Below is a small trained network, with its code and all its weights. Each question gives an input and a target symbol and asks what happens when units are switched off, that is, made to give their printed mean instead of their output.

import numpy as np


def w(rows, s, z=0):
    codes = np.array(rows[::2]) - 128.0
    scale = np.full(codes.shape[1], s)
    scale[-1] = z or s
    return codes * scale


def softmax(a):
    e = np.exp(a - a.max(-1, keepdims=True))
    return e / e.sum(-1, keepdims=True)


def log_softmax(a):
    a = a - a.max(-1, keepdims=True)
    return a - np.log(np.exp(a).sum(-1, keepdims=True))


def net(x, mask):
    ids = ['αβγζηλμξπτφψ'.index(c) for c in x.split()]
    T = len(ids)
    res = E[ids] + P[:T]
    u = 0
    for l in range(3):
        r = res
        for j in range(3):
            rows = slice(2 * j, 2 * j + 2)
            q, k, v = (r @ M[l][rows].T for M in (Q, K, V))
            z = softmax(np.where(np.tri(T) > 0, q @ k.T / 2**0.5, -1e9)) @ v
            o = O[l][rows]
            res = res + np.where(mask[u + j], z, o[:, -1]) @ o[:, :-1]
        u += 3
    return log_softmax(res[-1] @ U[:, :-1].T + U[:, -1])


Q, K, V, O = {}, {}, {}, {}
E = w([
[111,246,111,52,188],'α',
[97,149,153,146,185],'β',
[72,171,117,111,128],'γ',
[200,179,114,152,210],'ζ',
[194,238,67,85,169],'η',
[76,179,113,205,96],'λ',
[81,100,89,199,104],'μ',
[126,124,133,47,182],'ξ',
[134,131,146,250,62],'π',
[186,97,103,165,20],'τ',
[56,139,209,155,112],'φ',
[231,131,184,22,160],'ψ',
],0.015)
P = w([
[106,208,136,117,173],'0',
[134,98,71,102,162],'1',
[175,233,225,135,154],'2',
[104,87,65,96,136],'3',
[188,230,234,138,136],'4',
[90,74,72,94,117],'5',
[187,227,238,146,121],'6',
[84,61,86,92,98],'7',
[189,221,241,152,104],'8',
[79,47,100,94,82],'9',
[191,207,254,160,81],'10',
[75,28,122,83,61],'11',
[194,233,232,159,104],'12',
[77,58,91,100,93],'13',
],0.0079)
Q[0] = w([
[176,42,102,133,152],'L0H0',
[77,190,164,153,106],'L0H0',
[149,61,92,139,170],'L0H1',
[140,3,88,183,179],'L0H1',
[154,178,130,162,131],'L0H2',
[133,133,116,80,147],'L0H2',
],0.013)
K[0] = w([
[189,193,201,171,131],'L0H0',
[49,4,68,106,100],'L0H0',
[93,93,149,162,93],'L0H1',
[72,24,141,213,42],'L0H1',
[162,124,130,42,146],'L0H2',
[105,97,147,131,108],'L0H2',
],0.018)
V[0] = w([
[82,53,36,85,96],'L0H0',
[49,39,71,90,110],'L0H0',
[185,210,128,39,190],'L0H1',
[159,156,97,94,255],'L0H1',
[79,63,155,129,92],'L0H2',
[167,162,106,70,150],'L0H2',
],0.0077)
O[0] = w([
[190,74,130,182,254,124],'L0H0',
[71,32,114,255,227,121],'L0H0',
[187,39,88,153,210,247],'L0H1',
[111,27,117,105,155,204],'L0H1',
[95,63,87,72,143,84],'L0H2',
[102,209,104,217,126,164],'L0H2',
],0.0057,0.015)
Q[1] = w([
[119,82,250,159,36],'L1H0',
[203,108,255,127,148],'L1H0',
[22,165,201,123,88],'L1H1',
[187,168,48,177,112],'L1H1',
[177,167,198,153,201],'L1H2',
[156,158,188,101,176],'L1H2',
],0.0078)
K[1] = w([
[86,140,212,75,138],'L1H0',
[184,121,209,114,91],'L1H0',
[193,110,97,68,151],'L1H1',
[2,153,87,104,2],'L1H1',
[179,30,170,195,127],'L1H2',
[193,27,123,195,167],'L1H2',
],0.008)
V[1] = w([
[81,65,12,204,127],'L1H0',
[138,30,119,96,30],'L1H0',
[166,148,69,79,186],'L1H1',
[70,86,79,72,108],'L1H1',
[208,3,166,167,106],'L1H2',
[121,98,175,158,244],'L1H2',
],0.0047)
O[1] = w([
[184,142,7,214,212,118],'L1H0',
[211,4,45,134,4,4],'L1H0',
[36,142,152,86,141,123],'L1H1',
[120,150,62,181,101,67],'L1H1',
[241,118,204,91,58,163],'L1H2',
[153,201,184,74,198,239],'L1H2',
],0.0036,0.0038)
Q[2] = w([
[130,189,158,134,86],'L2H0',
[123,202,180,198,147],'L2H0',
[167,175,160,198,20],'L2H1',
[170,99,224,208,66],'L2H1',
[131,129,254,128,204],'L2H2',
[66,120,25,87,112],'L2H2',
],0.007)
K[2] = w([
[150,192,105,121,86],'L2H0',
[164,106,158,172,67],'L2H0',
[53,90,159,229,72],'L2H1',
[135,38,218,254,104],'L2H1',
[104,91,193,142,79],'L2H2',
[107,202,55,156,167],'L2H2',
],0.0083)
V[2] = w([
[136,138,199,192,88],'L2H0',
[2,101,125,192,127],'L2H0',
[86,93,104,189,70],'L2H1',
[121,153,79,99,160],'L2H1',
[169,190,36,173,118],'L2H2',
[231,155,138,49,105],'L2H2',
],0.0088)
O[2] = w([
[191,109,168,162,2,111],'L2H0',
[47,77,105,217,69,109],'L2H0',
[120,157,83,106,234,1],'L2H1',
[112,100,160,205,126,189],'L2H1',
[209,126,36,192,134,126],'L2H2',
[82,165,36,65,106,167],'L2H2',
],0.0077,0.0084)
U = w([
[45,72,156,135,101,105],'α',
[202,109,133,139,14,175],'β',
[20,199,81,148,135,68],'γ',
[61,65,64,135,152,53],'ζ',
[160,254,157,142,153,50],'η',
[178,68,133,61,72,105],'λ',
[113,225,140,214,92,50],'μ',
[69,142,128,44,117,233],'ξ',
[110,92,131,80,234,114],'π',
[233,64,22,107,113,167],'τ',
[124,126,87,213,126,96],'φ',
[116,160,229,125,70,254],'ψ',
],0.0083,0.0045)

Each question gives the input, a string of symbols that net reads in full, and the target symbol t.
The units are the heads (2 rows each of Q, K, V and O). Each row of codes is followed by its name. A weight is (code - 128) times the scale printed after its matrix; where a second scale follows, it is the last column's (O and U).
mask holds one flag per head, layer by layer. A switched-off head (its flag False) gives its mean, the last column of its rows in O, instead of its output. The means were averaged over made-up inputs and are rounded, as every weight is.
A unit's drop is (log p(t) with every unit on - log p(t) with that unit switched off) / (log p(t) with every unit on - log p(t) with every unit switched off).
The circuit of an input: a set's keep is (log p(t) with only the set's units on - log p(t) with every unit switched off) / (log p(t) with every unit on - log p(t) with every unit switched off). Starting from all 9 units, units are removed one at a time, each time the one whose removal leaves the highest keep (on an exact tie, the one counted first), for as long as the keep stays at least 0.8.
units of the circuit, in order: the units of the circuit, biggest drop first
most important unit: the unit with the biggest drop
which heads matter: for each layer, one digit per head in row order, 1 if its drop is at least 0.15 and else 0, layers parted by /
input η α η β ξ α ξ η η γ, target ζ: most important unit	L0H0
input η π η γ η τ ξ, target τ: which heads matter	110 / 000 / 011
input γ α α α ξ η ψ η μ ψ γ α α, target ξ: units of the circuit, in order	(L2H2 L0H0 L1H0)
input ψ ψ φ γ ξ β η μ τ η α α, target π: units of the circuit, in order	(L0H0 L2H0 L0H1)
input η η λ μ η φ η τ π ξ α, target β: which heads matter	110 / 101 / 110
input φ α φ η λ μ η η φ φ ζ, target ψ: which heads matter	000 / 001 / 101
input τ γ φ ξ α π, target μ: units of the circuit, in order	(L0H1 L2H0 L2H1)
input γ μ γ, target φ: units of the circuit, in order	(L0H0 L2H2 L1H0)
input γ ψ μ γ α η ξ η η, target π: units of the circuit, in order	(L0H1 L2H0)
input ξ ξ η λ η ξ μ η μ μ ζ μ ξ, target π: units of the circuit, in order	(L0H0 L0H1)
input η β α μ, target γ: units of the circuit, in order	(L0H1 L1H2 L2H1)
input φ π ψ, target ξ: units of the circuit, in order	(L0H0 L2H2 L1H0)
input α α φ η α, target ψ: units of the circuit, in order	(L2H2 L2H1)
input ξ ζ γ μ μ β φ λ φ η φ η α, target ψ: units of the circuit, in order	(L2H2 L2H0)
input η ζ π γ τ, target τ: most important unit	L0H1
input η η τ α η, target τ: units of the circuit, in order	(L0H1 L2H2)
input μ α η γ γ η τ η ψ π α, target ξ: which heads matter	100 / 101 / 001
input α μ ζ τ ζ, target τ: units of the circuit, in order	(L2H2 L0H1)
input π η η ξ φ η τ ζ φ η π φ μ, target ψ: which heads matter	111 / 001 / 101
input λ γ η ξ η η γ ξ φ α π α τ, target τ: most important unit	L2H1
input η η η α η φ η, target ψ: which heads matter	100 / 000 / 011
input η ξ λ μ η π η λ φ α ξ ψ φ, target ξ: which heads matter	101 / 100 / 011
input φ α η τ, target β: which heads matter	110 / 000 / 100
